Below are the code and all the weights of a small trained network. Each question names an input and a class and asks about switching units off, where a switched-off unit gives its printed mean instead of its output.

import numpy as np


def w(rows, s, z=0):
    codes = np.array(rows[::2]) - 128.0
    scale = np.full(codes.shape[1], s)
    scale[-1] = z or s
    return codes * scale


def f(y):
    return y / 2 * (1 + np.tanh(0.7978845608 * (y + 0.044715 * y**3)))


def log_softmax(a):
    a = a - a.max(-1, keepdims=True)
    return a - np.log(np.exp(a).sum(-1, keepdims=True))


def net(x, mask):
    res = np.array(x, float).reshape(1, 7) / 4 @ E
    y = f(res @ A[0][:, :-1].T + A[0][:, -1])
    res = res + np.where(mask, y, B[0][:, -1]) @ B[0][:, :-1]
    return log_softmax(res[-1] @ U[:, :-1].T + U[:, -1])


A, B = {}, {}
E = w([
[131,138,126,149,121,132,155,136,132,104],'x0',
[129,193,167,148,170,63,68,67,183,102],'x1',
[60,125,63,160,65,128,96,110,123,76],'x2',
[127,62,161,167,93,248,127,37,194,167],'x3',
[97,177,225,23,2,159,114,172,147,86],'x4',
[154,211,111,148,59,137,153,78,95,241],'x5',
[131,122,122,118,126,124,114,121,124,129],'x6',
],0.0069)
A[0] = w([
[118,92,167,164,123,142,121,86,148,127,49],'N1',
[200,177,163,70,215,95,153,217,87,165,94],'N2',
[114,54,66,102,116,188,170,208,72,163,127],'N3',
[120,113,57,227,156,132,61,162,87,161,207],'N4',
[88,169,67,119,132,77,102,172,71,109,57],'N5',
[118,73,144,116,184,136,119,174,176,54,1],'N6',
[155,2,180,103,177,111,104,126,138,95,140],'N7',
[120,175,120,166,148,93,97,100,179,96,186],'N8',
[187,138,80,182,181,139,146,127,135,118,77],'N9',
[175,200,114,149,102,139,126,106,104,207,45],'N10',
[119,85,77,151,187,99,133,92,110,160,44],'N11',
[115,91,143,139,138,217,113,104,182,155,23],'N12',
],0.0083,0.0064)
B[0] = w([
[148,123,152,157,85,100,69,125,164,135,132],'N1',
[170,72,122,184,73,173,124,82,145,107,217],'N2',
[164,153,120,93,185,32,98,93,246,195,233],'N3',
[123,117,169,68,146,157,132,133,106,68,254],'N4',
[234,53,135,254,82,183,54,92,126,119,166],'N5',
[12,147,66,164,99,92,56,220,49,240,151],'N6',
[121,174,47,132,110,148,181,130,68,168,194],'N7',
[161,136,134,89,183,75,153,76,183,167,189],'N8',
[122,149,178,85,63,116,80,209,111,104,171],'N9',
[21,168,54,159,141,91,112,160,44,156,183],'N10',
[119,107,200,53,35,106,76,241,99,97,172],'N11',
[170,115,175,247,121,162,22,139,118,112,162],'N12',
],0.0094,0.0071)
U = w([
[165,78,152,254,97,151,95,118,145,127,35],'0',
[103,164,239,18,54,129,121,193,114,111,53],'1',
[50,178,45,160,139,111,139,149,65,182,47],'2',
[129,132,123,103,152,135,157,114,138,123,254],'3',
[137,111,116,114,134,141,166,95,134,124,249],'4',
[148,154,122,94,188,59,115,120,228,174,18],'5',
[128,128,120,110,156,152,164,117,130,119,237],'6',
],0.012,0.0097)

Each question gives the input, the list of numbers given to net, and the class t.
The units are the neurons (one row each of A and B). Each row of codes is followed by its name. A weight is (code - 128) times the scale printed after its matrix; where a second scale follows, it is the last column's (A, B and U).
mask holds one flag per neuron, in row order. A switched-off neuron (its flag False) gives its mean, the last column of its row in B, instead of its output. The means were averaged over made-up inputs and are rounded, as every weight is.
A unit's drop is (log p(t) with every unit on - log p(t) with that unit switched off) / (log p(t) with every unit on - log p(t) with every unit switched off).
The circuit of an input: a set's keep is (log p(t) with only the set's units on - log p(t) with every unit switched off) / (log p(t) with every unit on - log p(t) with every unit switched off). Starting from all 12 units, units are removed one at a time, each time the one whose removal leaves the highest keep (on an exact tie, the one counted first), for as long as the keep stays at least 0.8.
circuit, biggest first: the units of the circuit, biggest drop first
top k neurons: the k neurons with the biggest drops, biggest first
drop of u: that unit's drop, to one decimal
input [-4,8,4,0,3,4,8], class 5: top neuron -> [N8]
input [0,0,-6,-3,4,6,-3], class 2: circuit, biggest first -> [N10 N4]
input [6,3,-3,-3,5,-5,-3], class 3: circuit, biggest first -> [N11 N9]
input [-1,-7,-6,-4,7,-8,7], class 2: circuit, biggest first -> [N6 N7]
input [8,5,8,-2,-6,3,-8], class 3: circuit, biggest first -> [N8 N3 N4]
input [2,-5,7,-7,-1,7,-5], class 0: top 2 neurons -> [N5 N7]
input [-2,8,5,5,-2,1,3], class 5: top 2 neurons -> [N8 N2]
input [5,-2,0,3,-7,-4,5], class 1: top 2 neurons -> [N11 N9]
input [-3,8,-1,4,5,6,-1], class 5: top 2 neurons -> [N8 N4]
input [-2,3,0,0,-7,7,0], class 1: top 3 neurons -> [N11 N4 N9]
input [-1,-6,2,-4,-6,-5,1], class 1: circuit, biggest first -> [N11 N4]
input [1,8,-7,2,5,8,-2], class 2: top 2 neurons -> [N10 N3]
input [-3,7,1,1,-2,-8,-6], class 2: top 3 neurons -> [N6 N7 N3]
input [0,5,5,-4,-1,-6,4], class 2: circuit, biggest first -> [N6]
input [8,4,5,6,-6,6,2], class 3: top 3 neurons -> [N4 N8 N5]
input [6,7,1,4,-2,-7,2], class 2: circuit, biggest first -> [N6 N7]
input [-4,-2,2,4,-3,-8,2], class 2: top 2 neurons -> [N6 N7]
input [-2,-8,4,3,-1,-8,-3], class 2: top 3 neurons -> [N6 N7 N8]
input [1,3,7,8,6,5,-5], class 0: top 2 neurons -> [N12 N4]
input [0,-4,7,-7,3,7,-4], class 0: top neuron -> [N5]
input [8,-7,0,-3,5,-4,-5], class 3: drop of N8 -> 0.2
input [2,4,-1,-5,4,-8,-3], class 2: drop of N6 -> 0.6
input [-2,5,4,8,4,-4,-7], class 0: drop of N3 -> 0.1
